Here is a tiny trained network, its code and every weight. The questions are about switching its units off for an input and a class, where a switched-off unit gives its printed mean instead of its output.

import numpy as np


def w(rows, s, z=0):
    codes = np.array(rows[::2]) - 128.0
    scale = np.full(codes.shape[1], s)
    scale[-1] = z or s
    return codes * scale


def f(y):
    return np.maximum(y, 0)


def log_softmax(a):
    a = a - a.max(-1, keepdims=True)
    return a - np.log(np.exp(a).sum(-1, keepdims=True))


def net(x, mask):
    res = np.array(x, float).reshape(1, 5) / 4 @ E
    y = f(res @ A[0][:, :-1].T + A[0][:, -1])
    res = res + np.where(mask, y, B[0][:, -1]) @ B[0][:, :-1]
    return log_softmax(res[-1] @ U[:, :-1].T + U[:, -1])


A, B = {}, {}
E = w([
[199,210,185],'x0',
[35,114,142],'x1',
[239,2,99],'x2',
[155,182,8],'x3',
[217,133,179],'x4',
],0.0077)
A[0] = w([
[139,130,249,184],'neuron 0',
[75,127,214,167],'neuron 1',
[50,186,90,210],'neuron 2',
[195,66,67,163],'neuron 3',
[162,153,29,249],'neuron 4',
[210,62,221,216],'neuron 5',
[172,59,22,143],'neuron 6',
[164,178,182,253],'neuron 7',
[177,144,119,55],'neuron 8',
[134,118,47,167],'neuron 9',
],0.012,0.0059)
B[0] = w([
[101,183,49,219],'neuron 0',
[24,68,108,205],'neuron 1',
[59,128,238,225],'neuron 2',
[216,98,75,215],'neuron 3',
[238,179,187,222],'neuron 4',
[114,170,25,249],'neuron 5',
[223,60,132,218],'neuron 6',
[85,210,80,217],'neuron 7',
[169,2,185,147],'neuron 8',
[201,126,201,185],'neuron 9',
],0.0079,0.012)
U = w([
[214,64,86,5],'0',
[142,151,190,160],'1',
[65,43,182,196],'2',
[127,151,11,38],'3',
[111,168,49,206],'4',
],0.012,0.0021)

Each question gives the input, the list of numbers given to net, and the class t.
The units are the neurons (one row each of A and B). Each row of codes is followed by its name. A weight is (code - 128) times the scale printed after its matrix; where a second scale follows, it is the last column's (A, B and U).
mask holds one flag per neuron, in row order. A switched-off neuron (its flag False) gives its mean, the last column of its row in B, instead of its output. The means were averaged over made-up inputs and are rounded, as every weight is.
A unit's drop is (log p(t) with every unit on - log p(t) with that unit switched off) / (log p(t) with every unit on - log p(t) with every unit switched off).
The circuit of an input: a set's keep is (log p(t) with only the set's units on - log p(t) with every unit switched off) / (log p(t) with every unit on - log p(t) with every unit switched off). Starting from all 10 units, units are removed one at a time, each time the one whose removal leaves the highest keep (on an exact tie, the one counted first), for as long as the keep stays at least 0.8.
circuit, biggest first: the units of the circuit, biggest drop first
top k neurons: the k neurons with the biggest drops, biggest first
drop of u: that unit's drop, to one decimal
input [0,4,1,-5,3], class 4: top 2 neurons	[neuron 3; neuron 6]
input [5,5,-8,-1,1], class 2: circuit, biggest first	[neuron 2; neuron 1]
input [-1,7,-8,6,-1], class 2: circuit, biggest first	[neuron 2]
input [-5,8,1,-6,5], class 4: circuit, biggest first	[neuron 0; neuron 5]
input [2,-1,-2,-3,4], class 3: circuit, biggest first	[neuron 2; neuron 0]
input [4,0,-6,6,3], class 1: circuit, biggest first	[neuron 5; neuron 2]
input [8,6,-7,3,-8], class 2: circuit, biggest first	[neuron 2; neuron 1]
input [-1,-6,-1,8,-8], class 1: circuit, biggest first	[neuron 2; neuron 4]
input [4,-1,-1,2,-2], class 1: circuit, biggest first	[neuron 5; neuron 3]
input [8,7,3,-1,7], class 4: top 2 neurons	[neuron 3; neuron 6]
input [-7,3,3,0,-7], class 0: top 2 neurons	[neuron 6; neuron 1]
input [6,-2,-8,1,-4], class 1: top 2 neurons	[neuron 2; neuron 5]
input [-2,-8,1,-8,-5], class 3: top 2 neurons	[neuron 2; neuron 5]
input [-1,6,-4,-7,4], class 4: circuit, biggest first	[neuron 0]
input [8,3,3,0,4], class 4: top 2 neurons	[neuron 6; neuron 3]
input [7,7,-7,8,-6], class 1: drop of neuron 2	0.2
input [6,-1,0,-5,-1], class 3: drop of neuron 3	-0.1
input [6,1,-1,0,-6], class 1: drop of neuron 0	0.2
